Below are the code and all the weights of a small trained network. Each question names an input and a target symbol and asks about switching units off, where a switched-off unit gives its printed mean instead of its output.

import numpy as np


def w(rows, s, z=0):
    codes = np.array(rows[::2]) - 128.0
    scale = np.full(codes.shape[1], s)
    scale[-1] = z or s
    return codes * scale


def norm(h):
    return h / np.sqrt((h * h).mean(-1, keepdims=True) + 1e-5)


def f(y):
    return np.maximum(y, 0)


def softmax(a):
    e = np.exp(a - a.max(-1, keepdims=True))
    return e / e.sum(-1, keepdims=True)


def log_softmax(a):
    a = a - a.max(-1, keepdims=True)
    return a - np.log(np.exp(a).sum(-1, keepdims=True))


def net(x, mask):
    ids = ['ΓΔΘΣΦΩαεζηλμξπτψ'.index(c) for c in x.split()]
    T = len(ids)
    res = E[ids] + P[:T]
    u = 0
    for l in range(2):
        r = norm(res)
        for j in range(3):
            rows = slice(3 * j, 3 * j + 3)
            q, k, v = (r @ M[l][rows].T for M in (Q, K, V))
            z = softmax(np.where(np.tri(T) > 0, q @ k.T / 3**0.5, -1e9)) @ v
            o = O[l][rows]
            res = res + np.where(mask[u + j], z, o[:, -1]) @ o[:, :-1]
        u += 3
        y = f(norm(res) @ A[l][:, :-1].T + A[l][:, -1])
        res = res + np.where(mask[u : u + 8], y, B[l][:, -1]) @ B[l][:, :-1]
        u += 8
    return log_softmax(norm(res)[-1] @ U[:, :-1].T + U[:, -1])


Q, K, V, O, A, B = {}, {}, {}, {}, {}, {}
E = w([
[98,86,143,178,81,106],'Γ',
[145,98,97,92,114,137],'Δ',
[212,164,84,152,73,170],'Θ',
[151,101,140,124,122,127],'Σ',
[176,89,98,93,118,139],'Φ',
[88,106,111,144,165,108],'Ω',
[132,44,134,193,155,108],'α',
[192,115,135,141,43,166],'ε',
[175,173,118,133,140,133],'ζ',
[159,131,123,66,104,154],'η',
[70,90,134,76,207,113],'λ',
[143,156,85,201,215,95],'μ',
[75,80,136,102,99,89],'ξ',
[104,223,122,167,15,145],'π',
[76,254,128,108,134,132],'τ',
[158,178,207,32,69,179],'ψ',
],0.0081)
P = w([
[124,120,178,116,111,72],'0',
[192,71,155,90,119,2],'1',
[161,158,120,141,170,209],'2',
[116,200,153,149,110,131],'3',
[224,93,186,78,196,35],'4',
[142,66,122,167,195,229],'5',
],0.0054)
Q[0] = w([
[128,52,145,223,66,97],'L0H0',
[2,152,118,95,91,148],'L0H0',
[161,165,114,127,29,168],'L0H0',
[62,127,110,164,210,87],'L0H1',
[133,201,109,220,69,116],'L0H1',
[127,199,194,40,170,154],'L0H1',
[124,113,185,104,132,116],'L0H2',
[145,127,126,106,165,84],'L0H2',
[145,144,118,123,107,65],'L0H2',
],0.016)
K[0] = w([
[115,34,179,196,66,93],'L0H0',
[6,164,107,95,60,130],'L0H0',
[173,151,152,130,26,150],'L0H0',
[59,126,109,154,196,69],'L0H1',
[125,240,107,214,100,108],'L0H1',
[128,183,189,23,177,133],'L0H1',
[143,88,162,121,154,177],'L0H2',
[103,83,125,173,156,119],'L0H2',
[119,139,110,182,145,153],'L0H2',
],0.015)
V[0] = w([
[95,70,121,191,168,219],'L0H0',
[124,171,160,87,91,52],'L0H0',
[128,136,133,114,124,102],'L0H0',
[137,103,176,127,174,253],'L0H1',
[43,41,15,122,133,182],'L0H1',
[133,99,180,133,174,250],'L0H1',
[104,152,194,138,168,183],'L0H2',
[106,131,138,104,91,120],'L0H2',
[145,145,165,78,150,90],'L0H2',
],0.0048)
O[0] = w([
[158,233,43,163,74,178,60],'L0H0',
[92,80,164,97,174,112,178],'L0H0',
[116,111,141,121,150,130,141],'L0H0',
[111,200,74,102,72,124,96],'L0H1',
[158,162,2,145,151,189,1],'L0H1',
[104,205,90,88,69,122,94],'L0H1',
[71,126,63,131,95,128,123],'L0H2',
[136,99,126,159,146,126,144],'L0H2',
[132,110,164,163,65,115,187],'L0H2',
],0.0034,0.004)
A[0] = w([
[161,94,115,89,120,122,2],'L0N0',
[123,113,151,117,152,110,129],'L0N1',
[85,132,119,84,101,135,168],'L0N2',
[172,141,91,123,143,249,130],'L0N3',
[179,152,105,105,95,63,153],'L0N4',
[107,106,103,155,173,151,168],'L0N5',
[165,91,74,125,155,120,84],'L0N6',
[65,84,173,152,148,213,37],'L0N7',
],0.011,0.0019)
B[0] = w([
[62,160,76,168,150,142,157],'L0N0',
[170,104,90,146,92,95,236],'L0N1',
[154,102,77,113,124,190,168],'L0N2',
[159,82,188,163,203,255,252],'L0N3',
[126,51,143,152,143,77,182],'L0N4',
[98,103,106,91,59,101,177],'L0N5',
[112,181,213,144,106,117,166],'L0N6',
[21,59,184,126,158,110,184],'L0N7',
],0.01,0.0044)
Q[1] = w([
[104,62,90,140,78,171],'L1H0',
[116,85,55,79,186,43],'L1H0',
[176,177,78,120,139,101],'L1H0',
[31,126,89,168,171,124],'L1H1',
[110,50,227,52,186,175],'L1H1',
[110,150,246,140,135,42],'L1H1',
[27,189,129,140,23,142],'L1H2',
[119,112,66,173,90,144],'L1H2',
[146,152,210,142,152,167],'L1H2',
],0.013)
K[1] = w([
[48,137,97,77,76,145],'L1H0',
[143,193,56,60,223,86],'L1H0',
[154,157,129,146,104,55],'L1H0',
[81,144,49,124,189,182],'L1H1',
[173,56,193,67,204,188],'L1H1',
[138,241,182,91,133,194],'L1H1',
[150,4,125,190,94,107],'L1H2',
[57,104,90,172,128,144],'L1H2',
[222,121,154,86,152,158],'L1H2',
],0.012)
V[1] = w([
[93,136,89,64,99,94],'L1H0',
[190,124,161,152,135,83],'L1H0',
[168,156,76,185,194,116],'L1H0',
[54,200,148,168,148,130],'L1H1',
[116,95,149,161,2,177],'L1H1',
[142,160,179,11,77,131],'L1H1',
[104,54,169,108,54,194],'L1H2',
[123,222,172,63,144,122],'L1H2',
[145,107,84,56,185,133],'L1H2',
],0.0087)
O[1] = w([
[177,177,179,156,170,62,55],'L1H0',
[153,99,152,190,102,210,203],'L1H0',
[139,30,131,146,52,107,22],'L1H0',
[85,113,207,130,182,101,109],'L1H1',
[79,137,121,88,17,128,174],'L1H1',
[186,116,157,20,185,160,122],'L1H1',
[88,162,85,32,93,191,253],'L1H2',
[253,142,180,140,153,118,70],'L1H2',
[185,111,102,129,199,99,79],'L1H2',
],0.0056,0.0046)
A[1] = w([
[132,51,1,155,151,73,174],'L1N0',
[82,79,102,60,116,109,115],'L1N1',
[116,181,172,116,239,229,130],'L1N2',
[68,177,79,174,100,168,253],'L1N3',
[250,137,98,40,139,196,136],'L1N4',
[150,149,11,110,203,182,101],'L1N5',
[168,147,226,122,163,101,20],'L1N6',
[158,129,66,125,193,19,109],'L1N7',
],0.0085,0.0026)
B[1] = w([
[74,195,122,71,205,180,174],'L1N0',
[191,133,98,145,97,85,199],'L1N1',
[61,22,110,71,61,179,253],'L1N2',
[209,159,154,138,220,135,225],'L1N3',
[97,122,32,236,150,65,196],'L1N4',
[252,135,127,190,158,146,173],'L1N5',
[213,150,132,158,200,162,187],'L1N6',
[149,142,217,140,36,140,161],'L1N7',
],0.011,0.0064)
U = w([
[131,133,106,98,184,99,68],'Γ',
[59,32,200,34,152,192,143],'Δ',
[239,101,251,162,182,85,167],'Θ',
[177,85,50,195,155,248,156],'Σ',
[83,224,106,233,61,128,140],'Φ',
[93,244,220,54,73,146,143],'Ω',
[66,157,127,244,207,94,78],'α',
[148,58,150,124,2,29,250],'ε',
[138,112,39,57,74,108,67],'ζ',
[206,82,15,182,166,16,100],'η',
[196,169,113,93,39,157,56],'λ',
[118,179,101,117,204,128,50],'μ',
[5,64,209,190,148,85,97],'ξ',
[102,81,98,90,160,62,73],'π',
[66,142,103,100,185,38,161],'τ',
[206,188,75,12,180,100,116],'ψ',
],0.0078,0.0023)

Each question gives the input, a string of symbols that net reads in full, and the target symbol t.
The units are the heads (3 rows each of Q, K, V and O) and the neurons (one row each of A and B). Each row of codes is followed by its name. A weight is (code - 128) times the scale printed after its matrix; where a second scale follows, it is the last column's (O, A, B and U).
mask holds one flag per unit, layer by layer, with each layer's heads first. A switched-off unit (its flag False) gives its mean, the last column of its rows in O or B, instead of its output. The means were averaged over made-up inputs and are rounded, as every weight is.
A unit's drop is (log p(t) with every unit on - log p(t) with that unit switched off) / (log p(t) with every unit on - log p(t) with every unit switched off).
The circuit of an input: a set's keep is (log p(t) with only the set's units on - log p(t) with every unit switched off) / (log p(t) with every unit on - log p(t) with every unit switched off). Starting from the 12 units with the biggest drops (on a tie, the unit counted first), units are removed one at a time, each time the one whose removal leaves the highest keep (on an exact tie, the one counted first), for as long as the keep stays at least 0.8.
units of the circuit, in order: the units of the circuit, biggest drop first
top k neurons: the k neurons with the biggest drops, biggest first
top k neurons in layer l: the k neurons of layer l with the biggest drops, biggest first
heads that matter: for each layer, one digit per head in row order, 1 if its drop is at least 0.15 and else 0, layers parted by /
input μ ε τ ξ ψ, target η: top 3 neurons -> (L1N4 L0N7 L0N2)
input Θ Σ ε ζ, target Θ: units of the circuit, in order -> (L1N2 L0N3 L1N4 L0N4)
input ζ τ τ α Γ, target Θ: heads that matter -> 000 / 011
input π ζ Θ π Ω, target ε: heads that matter -> 000 / 001
input α τ π τ, target Ω: top 4 neurons -> (L0N3 L1N4 L1N2 L1N3)
input τ λ π ε, target λ: top 2 neurons -> (L0N3 L1N2)
input α α τ π, target Ω: units of the circuit, in order -> (L0N3 L1H1 L1N4 L1N2)
input Σ π τ α, target Φ: units of the circuit, in order -> (L0H0 L0H1 L0N3 L1H1)
input π Ω π, target Δ: top 2 neurons -> (L0N7 L0N1)
input τ ξ τ η, target η: top 2 neurons -> (L0N2 L1N4)
input Γ τ α μ Θ, target ξ: top 2 neurons in layer 0 -> (L0N4 L0N3)
input τ τ τ π, target Ω: top 3 neurons -> (L0N3 L0N7 L1N4)
input Θ Ω Σ λ Φ, target Ω: top 3 neurons -> (L0N4 L0N3 L1N0)
input τ Φ η τ λ τ, target ξ: top 2 neurons in layer 0 -> (L0N7 L0N3)
input π τ τ ζ λ π, target Δ: units of the circuit, in order -> (L1N4 L1N2 L0N1)
input α ζ Σ Γ, target ξ: heads that matter -> 010 / 000
input α π τ Σ ξ, target Θ: units of the circuit, in order -> (L1N2)
input τ ξ ζ Σ, target ε: units of the circuit, in order -> (L0H1 L0N3 L1N1)
input ε τ τ π Θ, target Θ: heads that matter -> 100 / 001
input μ α τ ξ π, target Θ: heads that matter -> 000 / 001
input τ π λ π Θ, target ε: heads that matter -> 110 / 110
input Γ π τ μ, target α: units of the circuit, in order -> (L0N3 L1H1)
input τ μ Θ Σ, target ε: heads that matter -> 010 / 100
input τ ψ ε ζ τ, target Θ: units of the circuit, in order -> (L1H2 L0N7)
input Φ μ ε α τ, target Θ: heads that matter -> 000 / 001
